Below are the code and all the weights of a small trained network. Each question names an input and a target symbol and asks about switching units off, where a switched-off unit gives its printed mean instead of its output.

import numpy as np


def w(rows, s, z=0):
    codes = np.array(rows[::2]) - 128.0
    scale = np.full(codes.shape[1], s)
    scale[-1] = z or s
    return codes * scale


def norm(h):
    return h / np.sqrt((h * h).mean(-1, keepdims=True) + 1e-5)


def f(y):
    return y / 2 * (1 + np.tanh(0.7978845608 * (y + 0.044715 * y**3)))


def softmax(a):
    e = np.exp(a - a.max(-1, keepdims=True))
    return e / e.sum(-1, keepdims=True)


def log_softmax(a):
    a = a - a.max(-1, keepdims=True)
    return a - np.log(np.exp(a).sum(-1, keepdims=True))


def net(x, mask):
    ids = ['ΓΘαβδεμξτφψ'.index(c) for c in x.split()]
    T = len(ids)
    res = E[ids] + P[:T]
    u = 0
    for l in range(2):
        r = norm(res)
        for j in range(3):
            rows = slice(4 * j, 4 * j + 4)
            q, k, v = (r @ M[l][rows].T for M in (Q, K, V))
            z = softmax(np.where(np.tri(T) > 0, q @ k.T / 4**0.5, -1e9)) @ v
            o = O[l][rows]
            res = res + np.where(mask[u + j], z, o[:, -1]) @ o[:, :-1]
        u += 3
        y = f(norm(res) @ A[l][:, :-1].T + A[l][:, -1])
        res = res + np.where(mask[u : u + 12], y, B[l][:, -1]) @ B[l][:, :-1]
        u += 12
    return log_softmax(norm(res)[-1] @ U[:, :-1].T + U[:, -1])


Q, K, V, O, A, B = {}, {}, {}, {}, {}, {}
E = w([
[144,105,101,187,47],'Γ',
[149,131,108,146,66],'Θ',
[75,67,145,195,162],'α',
[135,117,78,154,58],'β',
[175,162,3,194,150],'δ',
[229,207,129,140,123],'ε',
[32,43,224,153,27],'μ',
[175,110,95,191,157],'ξ',
[158,190,183,97,111],'τ',
[162,46,153,80,107],'φ',
[42,167,81,83,153],'ψ',
],0.021)
P = w([
[78,107,93,154,2],'0',
[73,95,110,129,44],'1',
[84,96,119,116,70],'2',
[97,91,113,113,94],'3',
[106,91,116,113,112],'4',
[112,92,115,107,132],'5',
[124,95,117,106,143],'6',
[136,98,124,112,151],'7',
[147,105,124,122,152],'8',
[157,110,129,128,162],'9',
[183,113,144,151,162],'10',
[186,126,139,162,166],'11',
[189,153,110,207,143],'12',
],0.0094)
Q[0] = w([
[65,120,186,64,113],'L0H0',
[109,115,75,178,87],'L0H0',
[173,215,166,149,231],'L0H0',
[161,99,143,99,128],'L0H0',
[200,203,190,190,115],'L0H1',
[92,150,180,2,187],'L0H1',
[51,90,135,180,123],'L0H1',
[134,192,140,221,159],'L0H1',
[156,97,128,148,171],'L0H2',
[78,133,173,115,96],'L0H2',
[106,93,156,65,115],'L0H2',
[105,185,179,130,70],'L0H2',
],0.0094)
K[0] = w([
[98,147,151,104,96],'L0H0',
[144,88,128,47,181],'L0H0',
[114,159,140,151,35],'L0H0',
[187,178,122,79,165],'L0H0',
[196,201,159,160,111],'L0H1',
[30,172,153,90,142],'L0H1',
[91,36,1,166,126],'L0H1',
[188,215,77,228,93],'L0H1',
[151,117,81,172,81],'L0H2',
[108,159,71,139,128],'L0H2',
[75,136,98,98,150],'L0H2',
[117,170,94,158,72],'L0H2',
],0.0092)
V[0] = w([
[139,128,218,112,137],'L0H0',
[67,133,163,188,74],'L0H0',
[56,121,219,83,58],'L0H0',
[141,216,76,167,104],'L0H0',
[167,113,133,95,172],'L0H1',
[38,154,111,76,110],'L0H1',
[74,220,215,117,201],'L0H1',
[126,92,182,68,144],'L0H1',
[159,62,166,207,106],'L0H2',
[122,133,71,210,47],'L0H2',
[141,79,11,111,127],'L0H2',
[133,117,102,3,126],'L0H2',
],0.0056)
O[0] = w([
[96,83,141,216,154,110],'L0H0',
[204,52,159,137,212,132],'L0H0',
[55,114,111,81,193,137],'L0H0',
[103,166,128,252,94,84],'L0H0',
[174,104,129,186,80,122],'L0H1',
[187,114,148,155,184,100],'L0H1',
[142,93,211,165,107,1],'L0H1',
[186,189,246,193,88,128],'L0H1',
[185,219,26,173,71,186],'L0H2',
[181,80,96,31,228,186],'L0H2',
[100,73,171,112,166,188],'L0H2',
[146,120,71,106,133,137],'L0H2',
],0.0043,0.0073)
A[0] = w([
[208,114,101,101,176,242],'L0N0',
[133,126,81,124,60,233],'L0N1',
[187,87,180,179,170,46],'L0N2',
[126,226,46,172,194,120],'L0N3',
[40,140,100,189,95,183],'L0N4',
[52,143,191,189,232,167],'L0N5',
[187,34,128,133,163,91],'L0N6',
[166,78,47,128,218,194],'L0N7',
[194,235,156,64,84,121],'L0N8',
[145,47,84,164,73,46],'L0N9',
[50,114,151,24,1,255],'L0N10',
[11,178,83,113,105,112],'L0N11',
],0.009,0.0024)
B[0] = w([
[75,200,105,207,46,225],'L0N0',
[125,100,85,158,210,225],'L0N1',
[101,113,157,180,2,137],'L0N2',
[120,199,207,164,135,176],'L0N3',
[185,95,157,82,198,156],'L0N4',
[176,125,29,81,97,144],'L0N5',
[122,224,123,63,93,215],'L0N6',
[162,183,60,176,36,247],'L0N7',
[192,49,19,134,152,141],'L0N8',
[110,168,113,91,138,224],'L0N9',
[90,65,164,130,170,254],'L0N10',
[201,110,195,119,118,148],'L0N11',
],0.0066,0.0072)
Q[1] = w([
[180,187,138,188,164],'L1H0',
[125,110,245,148,169],'L1H0',
[92,79,114,144,137],'L1H0',
[124,121,117,109,58],'L1H0',
[195,115,132,79,92],'L1H1',
[142,194,161,185,128],'L1H1',
[68,83,217,139,208],'L1H1',
[205,45,89,40,63],'L1H1',
[207,81,47,231,104],'L1H2',
[178,40,99,63,152],'L1H2',
[149,183,22,173,108],'L1H2',
[242,174,76,153,170],'L1H2',
],0.011)
K[1] = w([
[159,151,163,161,63],'L1H0',
[122,34,171,131,104],'L1H0',
[129,94,246,82,169],'L1H0',
[128,182,159,140,153],'L1H0',
[167,199,119,79,143],'L1H1',
[94,128,86,184,103],'L1H1',
[67,59,140,125,166],'L1H1',
[114,191,190,57,126],'L1H1',
[178,116,132,147,56],'L1H2',
[152,84,194,62,17],'L1H2',
[165,135,130,179,55],'L1H2',
[171,137,100,205,35],'L1H2',
],0.012)
V[1] = w([
[147,202,93,122,233],'L1H0',
[164,168,148,68,177],'L1H0',
[149,103,113,200,155],'L1H0',
[190,50,171,132,188],'L1H0',
[219,171,128,67,152],'L1H1',
[67,211,2,74,76],'L1H1',
[158,118,188,66,98],'L1H1',
[184,80,149,134,34],'L1H1',
[113,124,131,26,58],'L1H2',
[116,112,59,149,205],'L1H2',
[81,194,113,147,32],'L1H2',
[96,56,102,72,88],'L1H2',
],0.0097)
O[1] = w([
[95,171,129,117,209,141],'L1H0',
[125,188,205,28,192,83],'L1H0',
[124,144,77,157,90,149],'L1H0',
[124,176,113,93,58,60],'L1H0',
[243,147,123,95,167,140],'L1H1',
[73,150,178,31,121,254],'L1H1',
[114,112,60,81,161,141],'L1H1',
[211,108,90,117,1,193],'L1H1',
[141,138,86,101,83,211],'L1H2',
[85,165,131,222,153,126],'L1H2',
[53,54,140,30,121,169],'L1H2',
[168,205,132,79,153,212],'L1H2',
],0.007,0.0086)
A[1] = w([
[168,188,164,143,60,148],'L1N0',
[165,52,100,103,162,104],'L1N1',
[179,163,105,84,201,122],'L1N2',
[88,162,157,159,63,4],'L1N3',
[120,168,176,89,222,174],'L1N4',
[160,108,178,86,52,169],'L1N5',
[118,129,159,55,246,107],'L1N6',
[150,81,130,171,136,179],'L1N7',
[87,212,163,230,89,95],'L1N8',
[181,182,221,130,158,175],'L1N9',
[134,148,87,140,189,234],'L1N10',
[99,59,141,154,131,116],'L1N11',
],0.013,0.0036)
B[1] = w([
[89,77,102,112,114,185],'L1N0',
[172,148,211,130,65,189],'L1N1',
[85,44,201,99,79,173],'L1N2',
[62,121,188,100,91,136],'L1N3',
[190,131,233,46,192,138],'L1N4',
[165,120,55,117,200,254],'L1N5',
[136,96,201,101,180,145],'L1N6',
[129,171,150,206,135,128],'L1N7',
[173,151,226,24,78,197],'L1N8',
[148,93,148,193,151,128],'L1N9',
[138,127,188,188,254,186],'L1N10',
[85,90,168,216,154,130],'L1N11',
],0.0087,0.0065)
U = w([
[76,114,109,133,176,158],'Γ',
[142,105,197,74,177,168],'Θ',
[124,115,132,169,118,151],'α',
[158,97,75,62,75,114],'β',
[131,249,124,124,161,147],'δ',
[220,134,151,188,115,155],'ε',
[74,26,155,161,84,134],'μ',
[69,164,180,124,45,238],'ξ',
[100,136,123,161,75,3],'τ',
[29,163,54,141,138,71],'φ',
[93,128,101,150,136,126],'ψ',
],0.017,0.0034)

Each question gives the input, a string of symbols that net reads in full, and the target symbol t.
The units are the heads (4 rows each of Q, K, V and O) and the neurons (one row each of A and B). Each row of codes is followed by its name. A weight is (code - 128) times the scale printed after its matrix; where a second scale follows, it is the last column's (O, A, B and U).
mask holds one flag per unit, layer by layer, with each layer's heads first. A switched-off unit (its flag False) gives its mean, the last column of its rows in O or B, instead of its output. The means were averaged over made-up inputs and are rounded, as every weight is.
A unit's drop is (log p(t) with every unit on - log p(t) with that unit switched off) / (log p(t) with every unit on - log p(t) with every unit switched off).
most important unit: the unit with the biggest drop
top k neurons: the k neurons with the biggest drops, biggest first
k most important neurons of layer l: the k neurons of layer l with the biggest drops, biggest first
which heads matter: for each layer, one digit per head in row order, 1 if its drop is at least 0.15 and else 0, layers parted by /
input ψ ε Θ φ τ φ μ Γ τ, target ε: which heads matter : 110 / 011
input ψ β φ φ ψ δ ξ τ α, target ε: most important unit : L0H1
input Γ Γ α, target ξ: 2 most important neurons of layer 1 : [L1N5 L1N8]
input φ δ φ ξ Γ Γ, target μ: top 2 neurons : [L0N10 L0N7]
input α β φ β δ, target δ: which heads matter : 000 / 010
input φ Γ φ β β φ δ ξ ψ α Γ, target Θ: which heads matter : 010 / 110
input α φ φ ψ ε φ φ ξ φ φ φ ψ τ, target Θ: top 2 neurons : [L0N3 L0N7]
input ξ φ φ β α Γ φ φ τ β β, target ε: which heads matter : 110 / 111
input φ φ ξ, target ξ: which heads matter : 000 / 010
input φ β Γ φ δ φ β φ α τ β Θ, target ε: top 4 neurons : [L0N1 L0N8 L0N2 L0N6]
input α τ δ τ β α δ μ φ φ τ, target β: which heads matter : 010 / 000
input φ Θ φ Γ α Θ τ Θ, target ε: which heads matter : 010 / 011
input β μ φ φ φ α α Θ ξ α, target μ: which heads matter : 000 / 101
input δ Γ Θ, target Γ: most important unit : L0N1
input μ μ φ δ ξ φ ψ α ξ φ Θ β β, target φ: which heads matter : 011 / 110
input δ α β φ φ Γ β Θ φ φ ψ φ, target Θ: which heads matter : 000 / 110
input φ Γ α β δ, target δ: which heads matter : 000 / 010
input β ξ Θ, target μ: 3 most important neurons of layer 0 : [L0N1 L0N7 L0N6]
input φ φ δ β Γ Γ, target φ: top 2 neurons : [L0N6 L0N7]
input α Θ α ξ β φ β φ ψ φ β, target Θ: top 3 neurons : [L0N3 L0N11 L0N1]
input φ Γ β Θ β, target φ: top 2 neurons : [L0N1 L0N10]
input τ β β, target ε: 2 most important neurons of layer 0 : [L0N1 L0N0]
input ξ δ α δ ε, target ε: 2 most important neurons of layer 0 : [L0N8 L0N6]
input δ φ φ φ φ β τ τ α, target ε: top 2 neurons : [L0N10 L0N7]
input ξ β φ φ ψ δ ξ, target ξ: which heads matter : 000 / 000
input δ φ φ Θ φ φ φ ψ ξ α, target Θ: most important neuron of layer 0 : [L0N3]
input ξ τ Θ α ξ α α φ ξ φ τ, target β: 2 most important neurons of layer 0 : [L0N8 L0N0]
